In the rows, 128 means zero.
Facts:
tidra Π lidrul; grumi Π vafla; suskal Π vafla; suskal Π grubrivel; stimes Π stese
stimes Π klumok; stimes Π lofudral; pibok Π vafla; grubrivel Π plosok; grubrivel Π klidrefi
grubrivel Π lugrim; platrivan Π stese; bopir Π niza; klidrefi Π plosok; klidrefi Π maki
kage Π plosok; kage Π zosto; kage Π lugrim; skevol Π klugraklok; skevol Π gradam
stige Π plosok; plufa Π plistulal; floplos Π debo; rukla Π stenan; luklon Π stumum
gralim Π klidrefi; lofudral Π klumok; debo Π stese; briklon Π kloplek; lufozo Π kloplek
plosok Π vafla; ruplol Π brugrer; ruplol Π fleba; gregra Π vafla; pugris Π maki
pugris Π naskil; gazu Π zususom; plisker Π bizus; plisker Π plebrok; plati Π grumi
tona Π plugritrun; griflo Π folinim; brugrer Π vafla; nozu Π vafla; sidar Π sira
sidar Π lugrim; redrik Π grepluvu; kavake Π vafla; kavake Π plati; kavake Π kaniba
dredre Π zeklum; dredre Π mezan; dedil Π grumi; dedil Π devever; dedil Π floplos
bigan Π vafla; trupla Π vafla; trupla Π klinum; trupla Π zegrak; trupla Π batru
baben Π klinum; firazis Π traba; zumal Π briklon; biri Π klumok; flaplok Π suskal
lidrul Π plebrok; seful Π gededris; sagram Π zosto; purok Π stese; purok Π plebrok
pleli Π plepum; pleli Π biri; bofu Π baben; traba Π kage; trostir Π bizus
fleba Π naskil; faton Π zususom; gradam Π klinum; triplam Π stese; lanu Π klugraklok
divigol Π vafla; plistulal Π klinum; plistulal Π triplam; mezan Π faber; mezan Π maki
pleku Π debo; plepum Π debo; fleflis Π vafla; naskil Π vafla; zosto Π vafla
brapamum Π nolibos; tabra Π kage; fepul Π vafla; plugritrun Π gradam; zodi Π tradro
kloplek Π klumok; kavo Π stese; kavo Π klidrefi; skodradin Π devever; skodradin Π fepul
skodradin Π pugris; niza Π zususom; kaniba Π lugrim; stese Π klumok; stese Π vafla
pudek Π kavake; pudek Π lelis; plebrok Π vafla; stimes θ stese; stimes θ pesar
grubrivel θ babolu; grubrivel θ debo; grubrivel θ skaso; nifa θ poflu; nifa θ klutem
nifa θ plistulal; nifa θ zususom; nifa θ pugris; pepi θ klumok; pepi θ madrus
fluror θ pesar; fluror θ doflem; katri θ motatros; katri θ ploze; katri θ plugritrun
floplos θ skevol; ziklol θ voskur; ziklol θ pudek; ziklol θ famer; stidra θ grumi
stidra θ mezan; stidra θ fliflo; stidra θ pugris; stidra θ briklas; kodre θ pesar
kodre θ kastefek; kodre θ zegrak; klugraklok θ bretrem; klugraklok θ briklon; klugraklok θ brugrer
klugraklok θ netran; ruplol θ betusti; ruplol θ stese; duren θ bretrem; duren θ grumi
duren θ kavake; duren θ plusu; duren θ flastufli; gregra θ puflir; gregra θ puvo
gregra θ kugrus; gregra θ briklas; gazu θ bretrem; gazu θ fliflo; gazu θ biri
gazu θ kligas; tona θ stenan; tona θ vafla; tona θ skaso; kaduk θ grepluvu
kaduk θ stidrim; kaduk θ metrubru; nozu θ flidra; platrin θ mezan; platrin θ grepluvu
dedil θ luklon; dedil θ brugrer; dedil θ ruklom; dedil θ lasek; dedil θ bofu
daron θ betusti; daron θ ruklom; daron θ sevel; daron θ bofu; kliko θ zudroflun
kliko θ stige; kliko θ purok; klotol θ traba; klotol θ seful; klotol θ brife
bigan θ flebro; trupla θ zudroflun; trupla θ stige; trupla θ pibok; trupla θ skevol
baben θ puflir; baben θ guten; zumal θ stakimi; zumal θ griva; zumal θ puvo
zumal θ sipu; zumal θ lelis; zumal θ nagi; zumal θ plonek; flaplok θ debo
flaplok θ firazis; flaplok θ kage; pleli θ bretrem; pleli θ babolu; pleli θ kastefek
klinum θ folinim; klinum θ traba; klinum θ stumum; klinum θ brife; klinum θ lofudral
klinum θ sevel; driza θ kavake; driza θ faber; driza θ betrudir; driza θ stidrim
trostir θ nagi; trostir θ balik; faton θ lanu; faton θ lidrul; faton θ gralim
nopas θ magil; nopas θ skevol; triplam θ povas; triplam θ kloplek; divigol θ griflo
divigol θ gizi; rumul θ debo; rumul θ gizi; gralom θ zeso; gralom θ ploze
gralom θ briklo; gralom θ stumum; gralom θ lofudral; stovem θ stige; stovem θ puvo
stovem θ grepluvu; stovem θ pugris; naskil θ puna; naskil θ taraflas; naskil θ lufozo
naskil θ nolibos; zosto θ klutem; brapamum θ povas; brapamum θ magil; brapamum θ gededris
brapamum θ zamu; brapamum θ klidrefi; kleze θ voskur; kleze θ traba; kleze θ pugris
kleze θ metrubru; tabra θ vafla; tabra θ kugrus; tabra θ zususom; tabra θ pugris
tabra θ zamu; tabra θ kage; fepul θ klutem; fepul θ plosok; fepul θ suskal
fepul θ plugritrun; fupudru θ zodi; fupudru θ zeklum; fupudru θ stumum; fupudru θ plebrok
binu θ flebro; bizus θ nolibos; trune θ zudroflun; trune θ tradro; trune θ pibok
trune θ doflem; flizur θ stige; flizur θ flebro; flizur θ plati; flizur θ magil
flizur θ bofu; flizur θ mogreplil; grubrol θ platrivan; grubrol θ purok; grubrol θ ploze
grubrol θ tidra; grubrol θ madrus; pestum θ lufozo; pestum θ tidra; pestum θ zususom
pestum θ dredre; kivegon θ brugrer; kivegon θ grepluvu; grulustol θ brastepo; kaniba θ stumum
kaniba θ maki; kaniba θ zegrak; brirado θ skevol; brirado θ grebun

Known rows:
zumal: [171 116 152 110 121 120  96 156 169  79 115 153 139 143 116  70 102 151
 121 125 124 149 146 152 173  89 143  73 174 108 154 148 175  87 120  98
 132 100 106 136 119 175 127]
puvo: [177  88 123 150 120 152  71 167 119 111 157 169 139 164 143  66 111 147
 170 118 126 153 134 171 151 150 141 124 152 111 124 124 148  68 130 136
 185 106 103 132 133 143 110]
sipu: [167  79 134 123 108 158  71 165 142 105 157 164 146 159 122  74  91 133
 153 124 125 149 139 188 123 169 151 147 159 111 122 113 149  92 114 148
 192 115 106 122 117 132  99]
plonek: [165  80 132 121 107 159  74 165 141 104 157 164 147 159 122  75  91 133
 152 122 128 152 139 186 123 170 150 147 157 112 122 113 149  91 113 150
 191 116 107 122 117 129  99]
briklon: [156 101 120 127 108 145  86 143 125  99 166 134 134 139  97  62  87 125
 138 101 100 149 142 138 128 150 154 132 142 140 138 124 175  84 112 122
 172 120 104 119 143 149  98]
stidra: [178 116 132 114 114 124  66 137 165  72 101 140 143 133 153  37 107 164
 160 105 123 155 126 184 157  71 109  79 157 105 135 157 179  68 122  85
 117 119 120 166  98 135  70]
grumi: [153  77 120 126 110 195  95 152 140  98 158 161 129 122  92  65  75 124
 157 111 117 165 128 151 156 170 136 135 151  99 154 121 126 113 129 142
 161 121 135 109 141 111 129]
batru: [174  92 129 146 119 145  85 162 128 121 153 168 134 167 128  82  94 142
 161 126 124 145 136 169 134 158 154 123 153 112 121 118 150  72 120 142
 198 100 109 119 127 155 121]
kaniba: [192 103 173  78 100 120 107 156 199  70 113 146 138 133  82  74  79 133
  90 135 125 149 157 147 152 108 155  84 175  95 135 114 191 119  83 103
 141 113 120 138  84 177 124]
stumum: [167 112 130 131 111 129  96 139 148 119 140 146 125 146 112  77  71 132
 155 124 111 134 136 167 105 148 156 123 140 120 112 117 169  77 100 130
 196 112 129 113 105 148  98]
briklo: [171 108 121 135 108 140  83 141 132 118 146 150 133 153 118  72  78 135
 160 118 118 145 136 167 112 155 151 133 136 126 116 124 159  79 111 130
 190 115 118 121 118 139  88]
kage: [198  83 144 111 119 173  69 165 132  98 175 165 148 141  78  54  99 128
 135 144 139 180 162 150 154 139 154 156 132 139 105 109 163 112 123 118
 184 130 111 128 131 140  92]
tabra: [175 136 144 103 132 127  69 127 171  71 109 137 146 123 106  46  97 155
 148 138 135 170 150 171 168  36 123  91 140 140 134 171 185  79 140  67
 127 125 128 144 116 141  73]
taraflas: [174  95 133 145 122 143  85 164 126 121 153 169 135 166 125  82  95 140
 162 130 123 144 137 168 134 158 156 124 154 114 120 119 151  73 121 141
 202 102 112 114 128 156 123]
firazis: [168 102 134 140 128 149  89 159 131 110 160 162 132 151  97  77 101 136
 145 134 124 151 150 148 149 142 161 131 141 129 129 121 153  84 124 129
 192 104 113 109 144 159 129]
purok: [173 108 131 134 111 144  88 148 116  97 155 162 129 169 111  80 107 150
 133 138 140 147 150 143 139 155 167 134 135 111 141 137 135  91 118 132
 177 107 110  94 153 133 129]
klumok: [158  59 144 113 100 153  70 163 131  91 175 148 136 172 122  75  81 127
 151 131 129 148 144 177 119 164 160 133 175 113 131 122 182  79 114 161
 197 136 109 111 139 133 100]
sidar: [176  83 138 113 110 164  78 162 136  96 166 161 146 148  92  66  99 130
 128 126 129 162 153 156 141 159 155 153 145 127 124 109 151 105 112 132
 179 118 103 124 130 136 103]
zodi: [165 114 120 129 112 142  90 138 130 107 154 145 132 142  94  67  83 133
 141 115 113 148 143 146 122 149 155 139 128 136 128 128 156  90 112 121
 176 113 116 115 135 139  99]
skodradin: [159  87 132 118 110 164  80 163 146  92 162 159 144 147  97  71  95 128
 131 120 122 156 149 163 136 163 153 152 149 122 135 116 146 106 114 138
 177 113 103 114 134 135 110]

Rows:
No name comes twice in this set of rows, the named rows included.
[166 132 142 112 132 123  62 126 178  81  99 142 144 136 137  54  91 161
 180 143 141 160 137 206 153  37 117  88 152 128 127 177 184  61 142  82
 141 125 137 142 102 132  65]	nifa
[184  72 139 117  78 133 112 174 168  98 149 148 120 148 111  87  80 120
 106  98  90 121 134 144 104 217 168 117 176  67 124  64 164 104  56 156
 190 102 108 126  84 164 147]	pesar
[161 145 152 100 124 109  99 121 190  81  99 135 132 127  92  74  71 144
 131 143 128 148 150 163 143  61 146  84 150 126 139 161 188  88 115  84
 144 114 138 125 102 157  98]	flaplok
[153 151 141 127 115 125  91 108 141  79 133 137 118 154 103  76 101 152
 137 164 148 134 162 156  96 123 172 148  98 127 130 149 136  97 106 124
 179 118 144  61 134  95 103]	debo
[194  95 128 121 106 137  52 165 141  68 106 165 159 152 184  33 140 175
 155  86 129 170 122 182 199  86 100  66 180  82 152 159 158  66 140  91
  94 107  84 184 114 144  86]	stovem
[163 104 108 141 112 170  97 126 127 130 142 156 119 130 109  69  55 132
 193 122 123 159 116 166 132 153 133 116 132 108 129 140 138  85 135 134
 181 126 154 109 128 112 100]	vafla
[203 102 118 123  98 156  72 165  94 117 161 182 153 170 105  72 103 150
 127 118 136 181 146 136 170 162 155 126 143 123 135 132 134 102 132 113
 158 115  73 134 152 153 104]	stige
[107  75 212  80 138 133 152 149 119 164 104 211 194 232 102  63  51 127
 131 124 184 149 153 202 104 191 169 126 169 191 124 155 144 152 119 216
 157  52 105 107 141 168  16]	flebro
[138 132 117 138 128 145  76 141 140 117 147 146 147 138 124  64  91 126
 184 125 106 153 139 193 123 119 143 133 140 145 120 133 159  69 131 125
 186 118 112 109 122 137  83]	zususom
[188  62 138 103  86 145  64 174 165  45 110 151 157 139 178  17 138 159
 130  57 110 155 118 173 178 128  99  81 189  66 151 121 163  91 104 110
  80 108  82 197  91 136  82]	kivegon
[183 115 162  88  67  81 134 123 184  54 106 106 103 142 103  79  69 139
  66 105  95 113 144 102 110 140 169  48 179  64 157 117 210 102  47 111
 127 117 127 126  95 175 139]	stimes
[178 109 149 124 132 127  71 156 172  78 107 157 142 144 155  54 116 164
 166 127 135 153 133 187 178  65 119  67 173  97 138 153 177  60 133  98
 137 106 119 154 105 154 105]	kleze

The same things again, as new rows of numbers:
Known rows:
redrik: [148 129 112 142 135 107 113 109 133 136 129 142 124 152 171 130 137 137
 169  94 128 129 118 158 129 133 103 154 126 134 138 118 133 159 126 115
 115 129 142]
daron: [146 103  78 147 102 131 105 106  90 119 141 129  75 151 157 131 123 113
 116 123 122  98 162 115  81 135 157 174 106 173 100  97 125 111 128 143
 108  91 145]
zamu: [154  97 145 156 137 134 136 124 131 107  97 153 123  95 122 121 145 125
 147 160 129 121 123 142 164  90  97  91  94 113 144 109 127 134 148 145
 150 165 106]
skodradin: [120 161 130 103 142 102 114 125 124 130 127 166 146 143 120 144 144 174
 133  64 141 158  94 104 171 126 142 130 121 125 119 171 118 117 111 126
 133 100 146]
lidrul: [ 94 149 143 110 143  77 109 114 142 159 134 108 157 148 146 127 124 132
 118  95 107 148  81 153 174 139 122 148 148  99 149 165 150 123  91 128
 107 108 132]
kugrus: [135  91 162 160 133 137 132 150 145 109 110 136 140  96 106 133 130 127
 162 142 146 113 128 147 162 120  93  93 101 116 142  94 125 140 147 127
 143 160 123]
stenan: [169 122 163 160 127 115 130 111 125 120 110 127 124  83 147 118 124 108
 155 132 121 126 136 179 142 145  97 114  98 112 145 117 130 121 144 112
 123 172  75]
nagi: [119  68 149 160 169 123 120 152 157 149 139 106 134 166 133 154 110 144
 159 123 124 116 113 133 173 142  80 139 125 105 144  87 125 141 144 133
 157 128 166]
madrus: [113 124 127  96 147 165 131 126 150 136 140 137 113 149 150 103 165 103
 138 153 147 126 145 154 109  77 141 108 133  98 148 136 144 190 120 143
 123 174 133]
puflir: [126  85 160 164 141 133 135 149 159 127 112 128 138 119 115 137 112 135
 150 130 147 118 125 137 163 123  92 127 122 120 152  98 123 145 142 124
 152 151 140]
divigol: [155 179 113 141 106  80 102 122  93 104 108 138 155  72 132 155 146 164
 128  60  91 166  85 127 164 161 112 138 114 153 109 169 129  84 121 112
 100  84  84]
plugritrun: [133 110 134 113 156 206 155 117 152 121 176 121 181  99 124  83 140  89
 104 144 125 129 139 124 107  93 142  88 200  74 145 150 151 199 131 144
 140 149 137]
kivegon: [122 132 119 148  74 114 129 140 124 103 119 140  94 125 117 135 119 123
 141 126 136  98 147 115 104 131 121 165 137 182 125  81 117 127 157 125
 125  96 156]
brirado: [143 128 109 136 117 124 118 105  95 124 111 128  79 159 155 132 150 116
 160 130 119 115 131 127 111  97 131 143 120 148 151  91 114  89 143 158
 119  89 147]
ziklol: [136 122 109 163 101 144 106 149 122 105 141 117 112 132 147 157 146 120
 146 104 130 107 157 134  95 154 132 174 135 164 107  88 124 134 137 130
 115  96 130]
plistulal: [115 120 143 129 127 186 153 141 136 101 137 123 192  82  75 118 145 138
 106 138 129 141 113 109 133 110 138  85 182 109 150 145 129 151 134 139
 165 134 121]
povas: [150 100 135 144 156 129 136 110 124 130 113 136 127 126 136 120 132 130
 152 162 117 121 113 150 152  92 115  99  90 110 154 110 125 122 150 143
 141 150 124]
netran: [132 137 136 141  98  97 154 117 149 131 131 133 108 130 113 110  88 119
 126 152 152 114 138 145 125 135 117 143 131 141 151 119 121 145 145  85
 116 157 137]
pestum: [139 168 121 124  87 162 111 141 117  92 127 138 110 108 157 134 188 107
 175 105 139 127 159 155  93 105 132 129 155 158 126  89 135 146 147 151
 120 106 110]
ruplol: [128 144  74 115 113  94 112 103  99 117 126 154 112 137 130 126 130 163
  96  85 119 127 109  88 137 127 162 162 106 163  97 167 130 111 106 144
 100  75 134]

Rows:
No name comes twice in this set of rows, the named rows included.
[157 109 130 145 140 147 140  99 126 144 164  96 178 120 126 110 103 102
 122 105  78 141 113 124 114 134 114 123 204  91 147 136 134 120 136 125
 140 100 145]	gradam
[140 125  82 154  90 125 115 104  80 105 108 130  64 139 148 134 153 108
 146 131 119 104 139 107  94  90 141 158 120 183 122  81 114  81 163 171
 128  64 153]	flizur
[130  66 118 128 192 167 127 130 147 155 161 119 117 137 171  99 108  94
  93 177 129 101 174 158  93 143 151 138  97  90 105 140 161 198  95 127
 112 191 118]	stumum
[ 96 132  94  99 132 123 134 159 149 122 125 139 153 124 113 131 127 177
 106 121 122 145 105 100 159 127 112 122 111 144  95 158 128 146 133 132
 135 133 143]	pudek
[114 118 206  83 138 142 146 160 150 107 107 158 168  93  57 110 102 162
 107 136 185 135 125  78 189 117 162  76 100  94 108 140 117 116 127 135
 160 165 139]	pugris
[ 84 162 173 108  81  91 156 141 160 121 115 115 165  77  63 125  81 139
  70 154 141 130 115 108 169 146 141 108 154 127 128 148 133 116 123 117
 124 145 115]	grumi
[100 147 118 116 120 120 135 120  88 134 107 114 110 143  93 144 154 136
 107 139 117 153 102 100 130 104 159 121 140 142 160 147 115  59 123 159
 150  82 115]	floplos
[ 97  96  96 122 185 181 135 156 144 163 162 124 136 133 108 135 137 130
  57 184 138 149 145 112  93 169 183 113 130 106 132 183 142 157  71 115
 149 179  88]	lofudral
[ 97 104 114 104 173 130 101 131 134 151 151 103 147 120 142 123 112 117
  44 136  95 136 130 126 144 153 165 140 114  95  92 182 169 141  66 155
 102 127  98]	plebrok
[ 84 155 119  86 155 172 135 147 142 133 139 142 143 135  94 128 174 151
  93 153 146 167 114 110 127  93 177  88 149 116 155 179 123 158  93 140
 149 147 108]	platrivan
[131 147  61 115 103 139 134  95  81  79 128 154 128 146  98 116 169 149
 119  97 105 129  86  54 138  58 145 132 156 161 128 131 107  92 159 180
 144  36 182]	trupla
[115 165  75 131  86  92 130 130  94  95 117 173 101 140  84 151 141 178
  92 100 139 124 106  68 119 122 174 169 117 197 108 143 111  91 119 136
 115  53 149]	dedil
[151 137  92 135 115 109 117  98 102 123 133 136  87 149 168 130 133 115
 141 123 116 116 140 142  86 126 140 163 110 149 123 109 133 116 138 118
 111 106 136]	fluror

Now the same things, written a new way:
Known rows:
ruplol: [131 126 166 140 136 145 125 117 111 146 132 136 133 138 113 112 140 147
 117 147 128 140 146 120 137 145 128 147 138 145 124 129 109 123]
floplos: [127 135 151 157 122 132 117 112  93 148 135 125 137 138 109 128 127 144
 117 150 115 130 150 135 133 153 125 165 147 147 133 128 130 147]
plati: [122 136 101 139 108 125 129 125 111 142 133 128 134 121 134 137 117 118
 144 132 123 132 116 137 118 128 127 123 142 139 143 121 132 121]
gradam: [126 127 133 129 131 130 126 128 126 130 127 128 126 130 121 125 130 133
 124 131 128 127 131 122 131 129 129 133 130 131 125 127 125 130]
briklon: [123 128 110 124 122 136 129 132 129 136 128 134 127 117 129 131 119 114
 142 125 132 132 114 125 124 122 125 108 128 131 135 120 124 116]
kloplek: [124 143  74 163 103 130 124 119  91 150 136 116 143 121 134 152  96 111
 146 140 117 134 116 142 119 134 120 139 147 149 154 125 148 131]
pleli: [134 122 160 137 152 156 121 123 121 138 124 132 129 134 108 116 130 142
 110 140 136 137 143 109 145 140 122 144 124 138 122 127 114 128]
grubrivel: [138 114 154 135 159 156 113 128 134 133 112 117 127 132  94 125 115 133
 109 133 129 127 150 109 150 142 115 139 114 134 123 125 130 150]
kavo: [129 130 128 134 139 140 128 126 120 133 130 132 128 131 127 122 129 136
 119 135 135 134 126 116 133 128 130 137 130 133 127 128 117 119]
zodi: [ 99 104 140  96 125 109 118 142 141 138  97 137 122 136 144 130 150 120
 147 137 116 153 115 111 102 105 138  97 139 141 118 109 112  81]
bigan: [131 135 151 158 129 144 119 111  90 149 138 128 137 140 114 123 128 148
 114 154 125 138 145 126 136 152 126 167 145 147 134 129 120 132]
plebrok: [123 121 132 105 120 118 144 137 149 136 120 142 128 123 138 113 150 130
 149 123 131 137 121 129 116 116 138  88 135 138 122 125 103  96]
sagram: [128 130 128 134 138 140 129 126 120 131 130 132 129 132 128 122 130 137
 120 135 136 134 126 115 134 128 131 139 130 134 125 130 117 118]
gazu: [170 125 185 140 151 168 135 110 124 111 158 130 137 150 152 127 132 131
 121 137 165 160 141 155 152 151 114 154  91 113 130 149 125 120]
puflir: [121 138 111 121 121 127 123 134 128 118 136 136 116 119 133 135 118 115
 130 117 134 121 106 126 121 119 127 124 120 109 132 119 136 132]
skaso: [133 121 102 125 138 143 126 137 143 127 116 117 128 118 121 140 104 109
 137 117 133 128 120 121 134 121 117 108 111 129 135 124 139 131]
pestum: [133 128 146 139 149 110 131 128 135 118 116 109 136 153 121 127 140 164
 108 134 125 118 151 125 134 135 133 160 131 130 114 140 132 147]
stumum: [118 185 133 123  62 123 164 122 162 120 138 127 119  94 115  85 133 150
 206  87 150  66 153 155 181 116 147  60 124 145 107 173 137 159]
voskur: [123 125 124 111 121 123 134 137 142 128 126 137 124 121 134 126 133 120
 142 119 132 131 116 130 120 117 131 102 125 124 126 123 120 114]
povas: [126 139  86 152 104 127 125 121 101 143 135 116 140 121 134 150 102 111
 147 135 119 131 118 146 118 133 121 133 141 142 151 125 149 132]

Rows:
No name comes twice in this set of rows, the named rows included.
[131 125 170 136 128 132 121 119 117 141 129 131 132 135 111 119 140 142
 121 140 122 132 151 133 133 147 126 141 135 138 125 128 120 139]	daron
[124 195 109 148  69 154 159 114 131 128 153 127 123  92 123  90 114 147
 199  98 162  76 139 145 189 119 144  84 125 151 119 173 136 149]	luklon
[130 120 179 123 135 127 127 124 134 134 124 135 129 137 112 110 151 145
 121 135 125 132 151 129 132 141 129 132 130 133 117 128 112 131]	klotol
[129 124  97 128 136 140 127 135 138 128 118 120 127 120 125 137 107 116
 134 121 132 127 115 116 131 119 122 114 118 128 133 122 135 129]	kage
[125 129 106 122 126 117 135 135 141 123 123 125 129 128 138 134 126 125
 138 119 131 124 116 128 120 117 131 116 126 126 129 127 132 122]	poflu
[124 134 162 131 138 139 111 125 116 123 134 137 114 134 108 120 132 142
 100 131 129 120 135 113 136 138 126 160 124 113 120 123 127 151]	baben
[105 162 118 108 108 123 108 138 114  93 163 164  89 116 140 130 123 114
 105 103 143 103  77 114 114 111 136 151 113  65 126 108 140 146]	balik
[123 140  98 142 116 135 134 125 108 143 137 131 137 124 140 133 120 124
 141 136 130 138 112 129 120 125 130 128 141 142 140 125 124 106]	pibok
[128 125 116 121 122 130 131 133 136 134 124 130 128 119 130 131 122 114
 143 123 130 132 121 131 123 124 124 104 125 131 134 123 126 120]	kastefek
[125 136  98 143 105 124 128 125 110 140 135 122 135 123 134 141 112 114
 145 131 121 132 119 142 119 131 125 126 139 138 144 125 140 127]	magil
[131 134 154 157 118 130 116 110  94 146 136 122 138 139 112 131 126 140
 120 148 113 132 151 143 132 155 122 164 146 144 136 131 136 149]	brirado
[135 122  90 131 154 160 128 137 138 130 115 117 128 119 125 137  98 114
 131 123 142 133 113 105 140 117 119 113 109 134 133 122 131 119]	firazis
[123 126 121 119 114 121 137 131 134 135 127 134 130 122 136 127 133 118
 146 126 127 134 119 136 118 123 130 103 133 134 132 124 120 113]	sevel

